Below are the code and all the weights of a small trained network. Each question names an input and a class and asks about switching units off, where a switched-off unit gives its printed mean instead of its output.

import numpy as np


def w(rows, s, z=0):
    codes = np.array(rows[::2]) - 128.0
    scale = np.full(codes.shape[1], s)
    scale[-1] = z or s
    return codes * scale


def f(y):
    return np.maximum(y, 0)


def log_softmax(a):
    a = a - a.max(-1, keepdims=True)
    return a - np.log(np.exp(a).sum(-1, keepdims=True))


def net(x, mask):
    res = np.array(x, float).reshape(1, 4) / 4 @ E
    y = f(res @ A[0][:, :-1].T + A[0][:, -1])
    res = res + np.where(mask, y, B[0][:, -1]) @ B[0][:, :-1]
    return log_softmax(res[-1] @ U[:, :-1].T + U[:, -1])


A, B = {}, {}
E = w([
[81,187,186],'x0',
[36,131,75],'x1',
[105,191,126],'x2',
[58,2,244],'x3',
],0.0087)
A[0] = w([
[155,40,112,133],'neuron 1',
[162,117,79,63],'neuron 2',
[182,169,26,226],'neuron 3',
[87,208,98,2],'neuron 4',
[2,72,195,243],'neuron 5',
[225,102,135,181],'neuron 6',
],0.0087,0.0046)
B[0] = w([
[246,170,146,178],'neuron 1',
[111,118,75,149],'neuron 2',
[125,59,89,239],'neuron 3',
[49,182,142,157],'neuron 4',
[255,12,57,255],'neuron 5',
[187,38,60,192],'neuron 6',
],0.0074,0.0098)
U = w([
[203,233,245,133],'0',
[104,148,166,1],'1',
[182,14,60,253],'2',
[37,237,95,126],'3',
[228,86,173,48],'4',
[150,197,255,1],'5',
],0.0083,0.0054)

Each question gives the input, the list of numbers given to net, and the class t.
The units are the neurons (one row each of A and B). Each row of codes is followed by its name. A weight is (code - 128) times the scale printed after its matrix; where a second scale follows, it is the last column's (A, B and U).
mask holds one flag per neuron, in row order. A switched-off neuron (its flag False) gives its mean, the last column of its row in B, instead of its output. The means were averaged over made-up inputs and are rounded, as every weight is.
A unit's drop is (log p(t) with every unit on - log p(t) with that unit switched off) / (log p(t) with every unit on - log p(t) with every unit switched off).
The circuit of an input: a set's keep is (log p(t) with only the set's units on - log p(t) with every unit switched off) / (log p(t) with every unit on - log p(t) with every unit switched off). Starting from all 6 units, units are removed one at a time, each time the one whose removal leaves the highest keep (on an exact tie, the one counted first), for as long as the keep stays at least 0.8.
circuit, biggest first: the units of the circuit, biggest drop first
top k neurons: the k neurons with the biggest drops, biggest first
drop when u is switched off: that unit's drop, to one decimal
input [4,4,3,-8], class 3: circuit, biggest first => neuron 5
input [4,-4,7,-6], class 3: top 3 neurons => neuron 5; neuron 4; neuron 1
input [7,-2,8,-1], class 3: circuit, biggest first => neuron 5; neuron 4
input [3,-6,2,-2], class 0: top 3 neurons => neuron 5; neuron 3; neuron 2
input [0,3,-1,-2], class 3: top 3 neurons => neuron 5; neuron 6; neuron 1
input [-1,5,4,-6], class 3: top 3 neurons => neuron 5; neuron 4; neuron 6
input [5,4,-4,-3], class 3: top 2 neurons => neuron 5; neuron 6
input [1,5,6,-6], class 3: top 2 neurons => neuron 5; neuron 4
input [3,8,-6,-6], class 3: drop when neuron 6 is switched off => 0.1
input [4,4,1,-8], class 3: drop when neuron 3 is switched off => 0.0
input [8,1,0,-8], class 3: drop when neuron 5 is switched off => 0.2
input [0,7,-3,-6], class 3: drop when neuron 4 is switched off => 0.2
